Group and class of each row:
[ -5  -2  41   2  10  -8  28   7  -8   0   4   2  11  25 -20  -2 -13  -2
  18  -5  21   4  -6 -14  -7 -16   6 -12   7   3  -3  -7   0 -23 -14  12
 -10  14  -3  13   6   8 -10  29   0  10  21 -13   0] => P QD
[-17  17  46 -18  13   5   6  11   6  11  -4 -18   2  41 -18   6  -3  -7
  16   1  11 -10   0   8   3   9   2 -13  23  11   8 -22   0   1  -8 -13
 -11  33   2  36   5   4 -22  18   3 -20  -3 -17 -20] => C RC
[ 12  22  44   0  12  -4  -4   7 -14   4  -6  -6  -6  21 -16  13 -11  -7
  21 -17  12   3 -14  -8 -11 -23   2 -23  15   8   8 -17   2 -21   1  -1
  -4  13   9  -3  -3  12  -9   4  -2   3   8 -11  -5] => P QD
[  2   2  54   9   6  -6  35   5 -18   0   9   5   9  26 -22   8 -12  -1
  23 -10  14   3  -6 -10   4  12  10 -12   8   2   2  -6   4 -28 -12  18
 -19  10 -13  22   7  11  -8  17  -4   5  11 -16   5] => P Qm
[-31  16  34 -23  12   3   9  13   0   7  -5 -21  10  34 -16  -9  -2  -2
  11   1  17  -5   3  18  -3   7  10 -13  16  12  -5 -18  -7  -2  -5  -9
  -1  14  -6  19   8   3 -19  27   9 -16 -11  -6  -4] => C ZN
[ 11  -2  56  12  18   2  10   1  -6   9  -1   1  -1  33  -7   8 -15   2
  30   0   7   7 -27  -7   7  15   6  -4  10   2   2  -3   7 -20 -12  -7
 -13   4  -1  31  11  13  -5 -13 -13   4  19  -8  -1] => P QD
[ 19  14  81  12  15   0  33   4  -4  -1   2  -5   2  36 -14  11 -15  -8
  34  -4  14   8 -15 -17   5  23   6 -26  14 -15  11 -25   5 -21 -14  14
 -16   9 -10  23   9  16  -9   9 -12   6  12 -19  -6] => P Qm
[ -7  -6  12  -1   7   8  16 -10   8   2  -4   1   7  14 -18  19  -8  -8
   6  -7  27  12  -4   2 -18 -29   3 -12   4   7   5 -21   4 -27  -9  -4
  -1   9   4   6  -2   7   2   6  -2  -1  30  -6  12] => S TB
[-10  12   0 -14  12   1  -2   1  -4   4  -1  -7   0  15 -13  -6   2   0
 -20  -1   3 -11  15  17   1 -36   6  -7  11   0 -11  -3  -1  -1  -3  -9
   9  -8   8   5  10   1 -12  25   7  -9  -8 -11  -8] => C ZN
[-28   8   6 -24  -5  -1 -25  13 -10   9  -1  -9   6  26 -12  -4   0  -8
  12 -19  11   5   5  25 -13  -7   7  -1  12  10   2 -12 -16 -16   9 -22
  -5  14   3  14  -5   9 -11   7  -2 -13  -6  -6   1] => C ZN
[-18  14  34 -16  14   1  -3   9  -6  15  -5  -8   8  41 -22   5 -11 -13
   9 -13  23   4   8  12 -17 -28   8 -12  19   3   1 -16  -5 -25  -5 -12
   1  18   0  23  -5  16 -19  31  -3 -14  11 -20 -10] => C ZN
[ 10   7  59  -4  12   2   5   8  -9   0   0 -10   2  46  -7   8 -17 -16
  20 -14  18   3   2   0   0  12   8 -10  21   4   9  -4   1 -24 -12 -10
 -11  23  -2  35   9  15  -9  18   1   0  12 -10  -7] => P QD
[ -4 -23  63  -7  24  -2  13  -5   0   4  -3 -25   6  46 -25   6 -16 -10
  15  -4  16   3   0   8  -7 -23  -3   6  12   4  -3 -15  -1 -24 -11 -13
  -9  16  -5  20  13  17 -15   4  -3  -1  10 -13   5] => S Md
[-32   3 -10 -23   3  -3 -25  16  -5  15   2  -4   5   6 -17  -8   1  -1
 -23 -14   2   1  15  19 -11 -30   4  -8   7   9  -5 -10  -8  -5   8 -14
   0  10  13 -14  -9   0 -13  15  -7 -10  -6 -10 -14] => C ZN
[ -4  -5  57   3  17   1  28   1 -16   1   1   5   8  36 -22   3 -22 -12
  17 -14  22   1  -1 -16  -5 -18   3  -5  13   3  -1  -2   9 -25 -14  10
  -8   8   7  26  10  12  -9  24  -7  14  14 -15   1] => P QD
[-14  15  54 -19  26  20   8  12   9   9  -4 -19  12  38 -17  -2  -1  -5
  13   3  19   8  -7  17   2  -5  -2 -11  24   8   0 -20  -7 -15 -15 -32
   2  31   1  14  -2   8 -14  16  -5 -13  -1 -11  -3] => C RC
[  4  -9  43   8  24  -4  13  -8   3  13  -1   3  -8  43 -27  17 -17  -6
   7  -1   7  -4   7  -5  -1 -38  -1 -13  11   4  -5 -13   9 -11   0  -3
  -3   5  10  23  18  12 -12  14   0   2  28 -12 -11] => S ZF
[-19  14  25 -28   6   6 -12   7  -2   7  -6  -9   8  36 -18   7 -15 -11
  11 -23  28 -26  11  17  -2 -11   3  -8  20   3   1  -8   1  -7   4  -4
  -4  15  10  35   3   6  -7  38  12 -12 -15  -8 -11] => C SR
[  9   0  47   6  18  -4   2   1 -10   8  -1   3  -2  40 -23  16 -19  -9
  20  -6  20   0  -6  -8  -9 -25   0 -13  14   5   2 -12   4 -22 -16 -13
   0   5  12  17  10  16  -9  -7 -15   1  28 -10   0] => S TB
[ -3  13  40   2   6  -1   1   4 -18   9   5  -2   1  22 -18  19 -11  -8
  32 -14   9   0 -24  -8   6  17   5 -18   7   2   5   5   4 -20   3   6
 -13   6   3  25   1  15  -3  -9  -9   1   8  -6  -1] => P ZC
[  1  -6  -1   2   9  -5   0 -11  -1  11  -1  -3  -3  17 -16  10 -16   1
 -10  -4   5  -4   9  18  -5 -44   9  -7   4   4 -11 -14  -3  -6  -3  -2
  11  -7   4   8  10   6  -8  13  18  -7  20  -8   5] => S Md
[  4 -19  70  21   7  -5  40   2  -3  -5   6   5   4  22 -10  -9  -5  14
  39   1   6   8 -10 -13   6  30  -1  -2   7   0   2   3  -8 -17  -7  13
 -17  14 -18   4  12   7 -15  -5   2   8   7  -9   4] => P Qm
[  4  12  54   3  14  -8   5  -6   5  21  -3   6  -1  24 -26   5 -11 -12
  22  -5   3  11 -10  -4   3 -27   7 -11  -2   5   7 -21   7 -26  -1   5
 -10  -9   2  20  12  18  -1 -17 -14   8  14 -23   9] => S Md
[  5   3  32   9   4  -3  26   6 -13  -7   4  12   7  21 -15  -2  -9 -12
  13 -12  11  13  -8 -14 -16  -7   8  -9   4   1   8  -8   2 -31 -10  21
 -18   7 -13  12   4  11  -6  19 -12  18   4 -19   1] => P QD
[ 12  -5  44   3  17  -8   5   3  -5   0  -4   1  -4  39 -19   6 -16 -12
  -5 -10  17 -11   8  -1   0 -47   6 -12  19   2  -2 -12   4 -25  -5   6
   3   3   6  13  16  16 -13  20  -1   6  15 -17   1] => S TB
[ 11  -2  42   9 -28  -1   8  -6   0   9   1  -6 -11  45 -16   6 -20 -17
   4  -3  12  15   7   8  -3 -17  15 -10  16   2  -4 -16   1 -33 -15 -15
   6   8  -6  29  10  21 -17   9  -2  -8  33 -15  -4] => S Md
[ 19  20  15  31  12  -3   5  -3  -9  12   3   0  -2  25 -12  16 -17 -21
   3 -23  18  10  -2 -11 -16 -27  11 -20  11   4   6  -1   6 -32 -15 -10
   2   7  16  14   3  14   3   8  -6  -4  32 -11   0] => S TB
[  8  -7  48   1  15  -5   6  -9  -5   4 -10  -8  -7  23  -8  10 -14 -13
  21  -3   6   3   0 -20  -8 -13  -1  -5   7   8   1 -14   4 -13   5   1
  -7  16   6  14   8  16 -16   0   5  -5  14  -6   3] => S Md
[-20  16  33 -21  11  -8 -14  14  -6   9  -7 -19   3  24 -24  16  -2  -7
  17 -15  22  -5  -5  14 -11 -17  -2 -17  23  11   5 -22   3  -2   3 -10
  -7  24  17  13  -6   4   3  14   0 -15   0 -10  -5] => C RC
[  7  12  37  -2   5  -3  12   3  -7  -7  -5  -6   4  20   4   2  -9 -16
  -6 -17  14   3   5  -7 -13 -20   6 -20  14   2   5  -8   5 -21  -6  11
   0  13  -7   2   2   9  -8  19  -3   9   4 -13   1] => P QD
[ -2  12   9  -4  16   5 -10  -9  -1  13  -3   3  -1  25  -9   9 -11 -17
  -9   0   3  -3   5   7  -6 -37   8   2  11   2   0 -11  15 -15 -15 -16
   6 -12  10  34  16  16   1   8 -15   4  13 -23 -11] => S ZF
[-11  36  49 -16  17  -4  -2  18  -1   3  -9 -23   6  46 -24   2   0  -1
   0  -4  19  -7   5  21   0  -5   3 -22  31   8  -2 -17 -12 -10 -10 -17
   6  12   1  16   6   1 -21  12   0 -17 -17 -11 -11] => C RC
[  7   3  41  23  10  -4  22   1 -25   2   2   0  -3  17 -16  10 -10  -4
  18  -9   5   8  -8 -11   2   0  12 -14   0   2   1 -10   5 -30  -2  13
 -11   2  -5   7   9  11 -10  12  -2   5  23  20  -7] => P Qm
[  3  -3  45 -17  24   2  -4  -9   3  14  -2  -6   0  63 -23  22 -25 -22
  11  -9  28  -1   6  17  -9 -23   8  -8  30   5  -1 -18   5 -32 -18 -25
   3  10  10  57  17  19  -5  12   1 -10  25 -10   0] => S ZF
[-16  -5  38 -23   9  -4 -18  12   9   5 -10 -18   2  33  -9  10  -5 -26
  11 -13   9  -8   2   8 -10 -17  -9  -6  21   9   9 -28   5   2   6 -15
  -9  19  11  11  -1  10 -11   3  -2 -12  -5  -2  -2] => C SR
[  0 -20  87  -5  18  -4  22  -6 -12   3  -5  -3   5  61 -20   4 -27 -22
  34 -26  20 -10   5 -12  -9 -14   2  -5  25   3   8  -2  11 -21  -3   7
  -5  19  -1  38  12  23 -23  33   0   3   9 -22  -8] => P ZC
[  9  16  23  -9  14   3  -1   1  -7  12  -5 -10   2  31 -20   4  -6  -8
   0 -14  18   0   2  12 -15 -39   6 -10  25   2   0 -19   4 -24 -15 -19
  12   1  11  23   9  14  -9  17  -6   1  10 -13   1] => S Md

Group and class of each row:
[  6   2  10   6   0   1  -4  -7  -8  -4  11  -6  -1   2  -3  -8  16  -4
  -5   0   8  -4   1 -18   2 -26  -4   6 -24   7  -8 -10  -2   3   4   3
   4  -8  31   6   1   3   1   2  -4   6   9  11 -11] => HG [73]
[ 18  -8  -5  13  -4   8  26 -26  -2 -13  -2  -1   3  -9   1   6   6  -2
  11  -7 -10   1   2 -11   5  -3   1  -3  19  12 -14  11  -5  25   9  12
  -9 -13  27  11  -1 -18  16  -5   3   4   4   2  10] => Tr [77]
[ 22  -5   3 -16  13   5 -10   4   5 -11   6   9  -1  -5   8   3  11 -12
   8  -5   2   3  25  -3   9   0  -7   7 -20   1 -16   2 -18 -17  20 -11
  16 -51  35 -12  17  -1  17   1  -7   4   0  -6  -6] => HG [74]
[ 23   4  12  10   2  -7   5 -38  14  -1   5   9  -6  17   7  12  12  -9
   9  -7 -17  17  17  -1   6   5  10  10 -40  -5  -8   4   0  -7   9  -6
  -3 -40  24   1   6   1   8   1   6   5 -15  -2  -4] => HG [74]
[  4   2  -3  -8   3  -6 -23  15   6  -9  -3   2   0   4   2   0  19  -1
   3   1   3  -4  -4  -3  17 -15 -11   8 -36  16 -11  -3  -6 -10   0 -16
  -8 -25  21   4  -2  13  10   7 -10  -2  -5   8  -2] => HG [74]
[ 11  -4 -11  -3   0  -2  -9  -2   1  -5  10  11   6  -9  11 -11  22   1
  11 -13  25   8  -2  -1  16  11 -14  -5 -13  -8 -24  -4  -5  -8  16 -20
  10 -47  40  -7   7   8   6   4  -9   3 -10  39 -10] => HG [74]
[  9  -3   0  -5  -3  12  -1  -6  -3  -8   1   6 -18  -4  33   6  -6 -12
  13  10  -9  12   8  -5   7  -7  44  -7 -26   7 -15   7   2 -12  24 -10
  -6 -45  50  -5  10  -2  -4   2  -1   7  -8 -15  -6] => HG [74]
[ 32   3   5   0  -4 -11 -19  19   2   3 -14  14   7   3  -4  -8  31  -6
  13 -12   3  13  13   5   3   2   0   7 -18  -8 -15   1  -5  -2  -9 -17
   8 -58  25  -9   4  21   4   4  -8  10 -18  22 -11] => HG [73]
[ 10  12   3  -2  37   9 -20   4   0  -2   7  36  -2  -9   7 -22  18  -5
  -1   0  10   0   7   1 -11   2   2  13 -29  19 -16   9   0 -16   8 -12
  -4 -21  21   5   8  14   9  11  -5   6 -12  11  -4] => HG [73]
[ -2 -10 -13  16 -15  -8  14 -45   0   1   1 -10  14 -15 -10 -36  29  36
  -1  -5  16  12   1  -2   2   2 -19  -7  11  -9 -53 -20  -4  49 -14   6
  -1 -21 -16  20  -8  -9  20   4   9   2   4 -18   2] => Tr [75]
